Below is a small trained network, with its code and all its weights. Each question gives an input and a target symbol and asks what happens when units are switched off, that is, made to give their printed mean instead of their output.

import numpy as np


def w(rows, s, z=0):
    codes = np.array(rows[::2]) - 128.0
    scale = np.full(codes.shape[1], s)
    scale[-1] = z or s
    return codes * scale


def f(y):
    return y / 2 * (1 + np.tanh(0.7978845608 * (y + 0.044715 * y**3)))


def softmax(a):
    e = np.exp(a - a.max(-1, keepdims=True))
    return e / e.sum(-1, keepdims=True)


def log_softmax(a):
    a = a - a.max(-1, keepdims=True)
    return a - np.log(np.exp(a).sum(-1, keepdims=True))


def net(x, mask):
    ids = ['αβγδζηθλμξπστφψω'.index(c) for c in x.split()]
    T = len(ids)
    res = E[ids] + P[:T]
    u = 0
    for l in range(2):
        r = res
        for j in range(2):
            rows = slice(2 * j, 2 * j + 2)
            q, k, v = (r @ M[l][rows].T for M in (Q, K, V))
            z = softmax(np.where(np.tri(T) > 0, q @ k.T / 2**0.5, -1e9)) @ v
            o = O[l][rows]
            res = res + np.where(mask[u + j], z, o[:, -1]) @ o[:, :-1]
        u += 2
        y = f(res @ A[l][:, :-1].T + A[l][:, -1])
        res = res + np.where(mask[u : u + 4], y, B[l][:, -1]) @ B[l][:, :-1]
        u += 4
    return log_softmax(res[-1] @ U[:, :-1].T + U[:, -1])


Q, K, V, O, A, B = {}, {}, {}, {}, {}, {}
E = w([
[144,166,105,184,130,138,117,82,137,187],'α',
[124,153,87,216,78,132,117,163,164,135],'β',
[149,104,129,165,153,78,197,170,160,93],'γ',
[97,110,192,60,193,152,183,111,198,135],'δ',
[76,62,63,154,168,113,129,55,67,104],'ζ',
[155,251,124,146,147,151,160,135,148,128],'η',
[139,163,201,102,171,198,76,133,106,166],'θ',
[110,123,184,144,83,70,102,75,95,117],'λ',
[140,164,54,106,134,155,61,202,136,151],'μ',
[203,152,100,110,140,159,140,104,119,131],'ξ',
[134,69,193,187,143,161,144,138,122,193],'π',
[157,141,154,219,114,178,88,141,130,137],'σ',
[149,82,129,126,160,148,56,184,173,107],'τ',
[60,150,115,158,36,103,188,188,65,188],'φ',
[129,92,164,66,103,42,148,65,120,200],'ψ',
[79,165,163,175,145,84,99,125,150,171],'ω',
],0.023)
P = w([
[58,102,118,103,72,254,166,121,190,67],'0',
[87,115,98,110,92,228,156,128,174,83],'1',
[95,105,101,114,96,200,136,112,177,94],'2',
[120,105,103,124,119,180,136,109,169,102],'3',
[137,105,103,128,135,160,125,112,162,102],'4',
[147,99,105,124,139,137,114,104,177,115],'5',
[156,103,112,131,155,113,113,109,160,126],'6',
[169,110,122,121,165,95,108,105,152,138],'7',
[191,113,131,125,182,77,103,112,152,145],'8',
[194,111,122,131,191,51,103,115,144,156],'9',
[208,124,136,115,200,36,102,121,134,154],'10',
],0.0089)
Q[0] = w([
[87,110,109,110,160,128,128,83,90,72],'0.h0',
[72,164,183,87,56,103,148,114,50,116],'0.h0',
[80,72,135,173,100,134,51,66,112,106],'0.h1',
[129,44,246,174,129,94,173,144,201,169],'0.h1',
],0.011)
K[0] = w([
[145,133,120,201,213,143,109,184,99,221],'0.h0',
[182,137,169,104,74,129,147,165,202,155],'0.h0',
[180,107,79,171,109,106,91,91,57,81],'0.h1',
[1,7,88,161,219,128,176,81,71,178],'0.h1',
],0.0087)
V[0] = w([
[105,152,211,158,124,94,77,75,3,42],'0.h0',
[60,93,37,152,202,130,151,73,95,162],'0.h0',
[189,130,192,116,119,69,173,202,171,223],'0.h1',
[108,111,101,128,228,133,179,151,80,220],'0.h1',
],0.0048)
O[0] = w([
[165,166,229,156,124,91,174,162,57,189,236],'0.h0',
[180,50,242,25,37,130,113,61,171,146,172],'0.h0',
[79,133,182,135,3,154,210,185,80,108,2],'0.h1',
[114,107,189,136,48,218,178,53,224,213,76],'0.h1',
],0.0058,0.0018)
A[0] = w([
[191,52,164,45,179,66,145,127,140,49,1],'0.n0',
[148,196,86,49,90,170,2,160,163,200,92],'0.n1',
[57,234,93,167,85,119,95,236,175,104,70],'0.n2',
[92,93,169,102,126,37,87,123,164,183,77],'0.n3',
],0.0063,0.0066)
B[0] = w([
[68,124,91,193,107,128,55,70,44,119,159],'0.n0',
[130,125,136,146,209,156,145,2,109,123,225],'0.n1',
[149,137,190,53,28,76,68,143,164,187,204],'0.n2',
[187,141,66,134,184,167,152,159,50,79,255],'0.n3',
],0.009,0.0025)
Q[1] = w([
[234,142,181,146,192,110,129,49,185,162],'1.h0',
[153,176,117,152,124,201,172,176,162,126],'1.h0',
[2,97,54,41,112,142,226,178,80,196],'1.h1',
[68,136,156,201,106,82,145,10,85,158],'1.h1',
],0.0087)
K[1] = w([
[240,157,127,137,232,73,95,66,147,161],'1.h0',
[54,110,106,155,112,116,124,72,162,23],'1.h0',
[1,125,148,46,19,171,183,90,122,108],'1.h1',
[194,158,179,176,159,58,136,123,54,205],'1.h1',
],0.0098)
V[1] = w([
[118,63,141,254,132,92,116,112,202,132],'1.h0',
[172,168,209,135,58,156,129,92,198,25],'1.h0',
[223,17,164,87,102,182,99,179,83,173],'1.h1',
[169,144,190,112,188,55,161,196,158,219],'1.h1',
],0.0068)
O[1] = w([
[160,32,152,255,146,100,135,130,180,127,181],'1.h0',
[203,143,186,129,199,88,183,183,137,114,176],'1.h0',
[136,106,130,86,127,188,83,239,122,72,252],'1.h1',
[88,101,92,120,152,149,124,63,192,63,217],'1.h1',
],0.008,0.0017)
A[1] = w([
[127,145,197,208,85,141,109,168,78,104,47],'1.n0',
[207,143,220,136,174,174,47,92,156,127,13],'1.n1',
[122,77,134,107,196,107,114,68,64,36,63],'1.n2',
[170,164,115,154,2,8,133,169,53,122,3],'1.n3',
],0.0078,0.0057)
B[1] = w([
[172,147,124,105,79,111,101,82,82,118,171],'1.n0',
[76,138,85,140,96,95,158,138,113,116,254],'1.n1',
[127,160,138,133,108,150,151,172,162,185,218],'1.n2',
[127,142,157,159,109,168,136,56,147,9,178],'1.n3',
],0.013,0.0066)
U = w([
[121,135,83,191,112,163,169,63,114,179,40],'α',
[176,157,156,124,93,161,95,126,184,135,6],'β',
[108,130,74,142,115,61,254,181,100,108,148],'γ',
[124,114,199,68,160,155,140,100,163,128,131],'δ',
[129,138,129,112,95,115,159,137,104,158,23],'ζ',
[155,235,159,119,85,123,185,185,150,185,15],'η',
[55,191,153,144,156,172,158,150,38,145,136],'θ',
[130,113,190,118,191,97,112,77,18,76,231],'λ',
[123,135,123,67,92,160,42,96,124,180,106],'μ',
[207,159,90,102,156,182,163,127,92,117,208],'ξ',
[149,96,222,133,86,180,134,135,78,212,156],'π',
[136,161,112,163,63,107,122,199,23,176,179],'σ',
[94,94,111,102,142,145,84,182,132,93,188],'τ',
[71,142,89,113,44,108,183,142,111,133,87],'φ',
[128,97,121,31,54,33,184,128,61,168,252],'ψ',
[67,141,200,105,87,17,104,157,125,224,234],'ω',
],0.0072,0.0036)

Each question gives the input, a string of symbols that net reads in full, and the target symbol t.
The units are the heads (2 rows each of Q, K, V and O) and the neurons (one row each of A and B). Each row of codes is followed by its name. A weight is (code - 128) times the scale printed after its matrix; where a second scale follows, it is the last column's (O, A, B and U).
mask holds one flag per unit, layer by layer, with each layer's heads first. A switched-off unit (its flag False) gives its mean, the last column of its rows in O or B, instead of its output. The means were averaged over made-up inputs and are rounded, as every weight is.
A unit's drop is (log p(t) with every unit on - log p(t) with that unit switched off) / (log p(t) with every unit on - log p(t) with every unit switched off).
most important unit: the unit with the biggest drop
top k neurons in layer l: the k neurons of layer l with the biggest drops, biggest first
heads that matter: for each layer, one digit per head in row order, 1 if its drop is at least 0.15 and else 0, layers parted by /
drop of u: that unit's drop, to one decimal
input σ π μ ξ ξ σ β, target β: top 2 neurons in layer 1 : 1.n3, 1.n1
input α π ζ ξ δ σ τ λ, target σ: top 3 neurons in layer 0 : 0.n3, 0.n0, 0.n1
input σ ξ ζ λ γ δ ξ ω, target α: heads that matter : 01 / 11
input ζ ξ α ω ω ω, target α: top neuron in layer 0 : 0.n1
input ξ σ ω τ φ, target φ: heads that matter : 00 / 10
input α δ λ ω φ ξ θ ζ γ ξ, target ψ: heads that matter : 10 / 00
input β ψ ζ π δ, target τ: heads that matter : 11 / 01
input ω β λ ω δ ζ σ σ, target γ: heads that matter : 11 / 10
input π θ σ, target σ: heads that matter : 00 / 01
input λ π ζ λ τ γ ψ λ π λ, target τ: heads that matter : 10 / 01
input τ β λ δ π φ ξ φ ζ τ α, target σ: heads that matter : 11 / 01
input λ α μ, target μ: top 2 neurons in layer 0 : 0.n2, 0.n1
input σ ζ β ω ω θ μ ψ β, target μ: heads that matter : 01 / 10
input λ θ ψ δ λ α δ ζ ω ψ, target α: most important unit : 0.h1
input μ θ λ λ, target λ: heads that matter : 00 / 01
input ω ξ σ λ δ ζ τ, target σ: heads that matter : 10 / 01
input θ γ λ τ ζ η τ μ λ, target σ: top 3 neurons in layer 1 : 1.n1, 1.n3, 1.n2
input ζ θ λ λ β α ω λ θ, target α: heads that matter : 01 / 11
input α λ λ ω σ, target σ: heads that matter : 00 / 00
input σ θ λ θ ζ τ θ ψ, target μ: top 2 neurons in layer 0 : 0.n3, 0.n0
input θ γ θ λ δ ζ β σ γ λ, target γ: most important unit : 1.h0
input ψ ω ω δ ζ τ, target σ: top 2 neurons in layer 1 : 1.n1, 1.n2
input λ λ λ, target λ: top 3 neurons in layer 1 : 1.n3, 1.n1, 1.n0
input τ θ θ γ ζ ω π, target α: top 3 neurons in layer 0 : 0.n3, 0.n2, 0.n1
input σ δ ξ τ γ λ ω μ, target μ: top 2 neurons in layer 0 : 0.n1, 0.n2
input λ ζ σ ω λ β ψ ξ λ, target μ: drop of 0.n3 : 0.5
input θ λ λ τ ζ ω ξ λ, target α: most important unit : 0.h1
